Each row, then roughly how far along a hidden order it lies, from 0 to 20
[  0   3  -2   4 -22   7   2   1   2  12   2 -15   3  -1   0  -6  -5 -18
  11  -6 -12  -5  -1 -30  -1   1  -4   7   0  -5   0   4  -2  -8   6   7
  -1   2  -5  -7  -7   0  -3   5  -1] | 0
[  3  12  -2   1 -29   7   1  -4   2  -4  -2 -22   2   1  -6  -3   1   1
   9  -8 -15  -6   0 -34  -2  -1   1   2   2  -1  -2  -5  -2  -8  12  48
  -1   1  -4 -21  -1   3  -7   1   1] | 7
[ -1   9  -3   5  -5   8   4   2   3   6  -1 -22   1   2   3  -7   4   2
  18  -4 -12  -7   1 -14  -2   1  -1   3   0   0  -4  -1  -7  -4  10   0
  -7  -2  -4  -8   0   2 -11  -2   0] | 14
[ -1   7  -3   4 -15   8   4   1   2  10   0 -15   2   1   1  -7  -2 -10
  12  -6 -10  -2   0 -25  -1   0  -3   6   0  -3  -1   2  -5  -8   8   7
  -5   0  -5  -6  -3   2  -8   2  -1] | 7
[ -1  -3   4  -3 -19  -5  -2  -3  -3  -8   1  11   0  -4  -6   2  -9  -6
 -10  -2   4   8  -2  -8   1   1  -5   2   1   0   4   1   6   3  -9  26
   8   3   2   2  -5  -1  11   7   0] | 0
[  5  10  -1   0 -35   3   1  -4   2  -4  -2 -18   3   1  -4  -5   0 -11
   5  -9 -11  -6  -2 -30  -1  -2   1   3   0  -3  -2  -2   3  -8  10  52
   6   2  -2 -24  -3   3  -4   5   0] | 0
[  3  -7   2  -2 -26   0  -3  -2  -2  -1   3  12   1  -4  -8   1 -13 -17
  -6  -1   4   8  -2 -24   0   1  -3   2   1  -4   3   6   6   2  -5   7
   4   5  -2   1  -5  -4  11   8  -1] | 7
[  1   6  -4   4   2   8   2   2   2   1   0 -14   0   4   2  -4   7   9
  13  -2 -10   0   2  -2  -1  -1   3  -2   0   0  -4  -2  -4  -6  10 -13
  -7  -2  -3 -12   3   3 -12  -4   0] | 20

Next part:
[ -6  -4   2  -2  -1  -9  -8  15   5  -1 -10   6  -3   9   8  -3  14 -10
  -5] | 10
[  3   2   6   9   4  -6 -13  21  -9  -2   2  12  -7 -16   8  -1   0  -2
   3] | 20
[ -8  10  -6  -3   4   2  -2   2   5   6   1   3   6   2  -2   5 -13  11
  -2] | 14
[ -1 -23   6  -6 -11  -5  -5   6   2   0  -4 -11  -4  18   3  -6   9  -3
  -3] | 14
[ 3  0 10  3 -3  3 -6 11 -8  0  5  6  0 -9  2  0 -2  3  4] | 17
[ 24 -63  40  -5 -32 -23 -12  18 -10 -15  -5 -43 -25  59  13 -31  63 -36
   1] | 18
[ -9 -10   6  -8  -6  -1  -2  -5   3   3   0  -6   4  22   1  -3  11  -1
  -6] | 14
[  7 -13   9   3  -9   5   8  -9  -2   0   0 -17  -2   8  -5   1   3   4
   4] | 2
[-1 -7  0 -4 -2  1  7  3  6  1 -9 -6  1 10  1 -3  8  3 -2] | 0
[ 5  3 12  6 -2  2  0  3 -5 -1  1 -3 -3 -6  0 -1  0  1  5] | 10
[ 3 -8  9  3  3  6  0  2 -7  1  7  4  2 -5  0  1 -3  5  3] | 11
[ 0 -5  5  4  3 -2  1 16 -2  1  0  3 -3 -5  2  0 -2  0  2] | 8
[ -1  -8   1   0  -6  -5   2   5   9   0 -13 -11  -3  21   1  -5  10  -3
  -3] | 3
[  3  -1   9   6   4  -2 -11  19 -10  -2   7  11  -6 -16   7  -2  -1  -4
   4] | 19
[ -4  -3   6   0   0  -9  -5  19   3  -1 -10   4  -5  10   8  -4  10 -10
  -4] | 8
[ -1 -17   6  -7  -5  -1  -2   0  -2   2  -3  -9   3  20   1  -5   6   1
  -2] | 15
[  2  15   2  12   4   1  -4   7  -4   1  -2  10  -3 -20  -1   6 -16   7
   7] | 13
[-3 -3  4 -4 -1 -5 -7 14  2  0 -4 -2 -1  2  6 -2  6 -2 -4] | 14
[ 3  3  9  7 -6 -5 -7 19 -4 -2  1  5 -6 -5  3 -1  3 -8  2] | 17
[  3  -8   6  -2  -3   4   7   1   0   2   0 -10   0   5  -1  -1   9   1
  -1] | 1
[  0 -10   4  -6  -5   4   7  -2   3   3  -1 -12   5  10  -4  -1   5   5
  -1] | 4
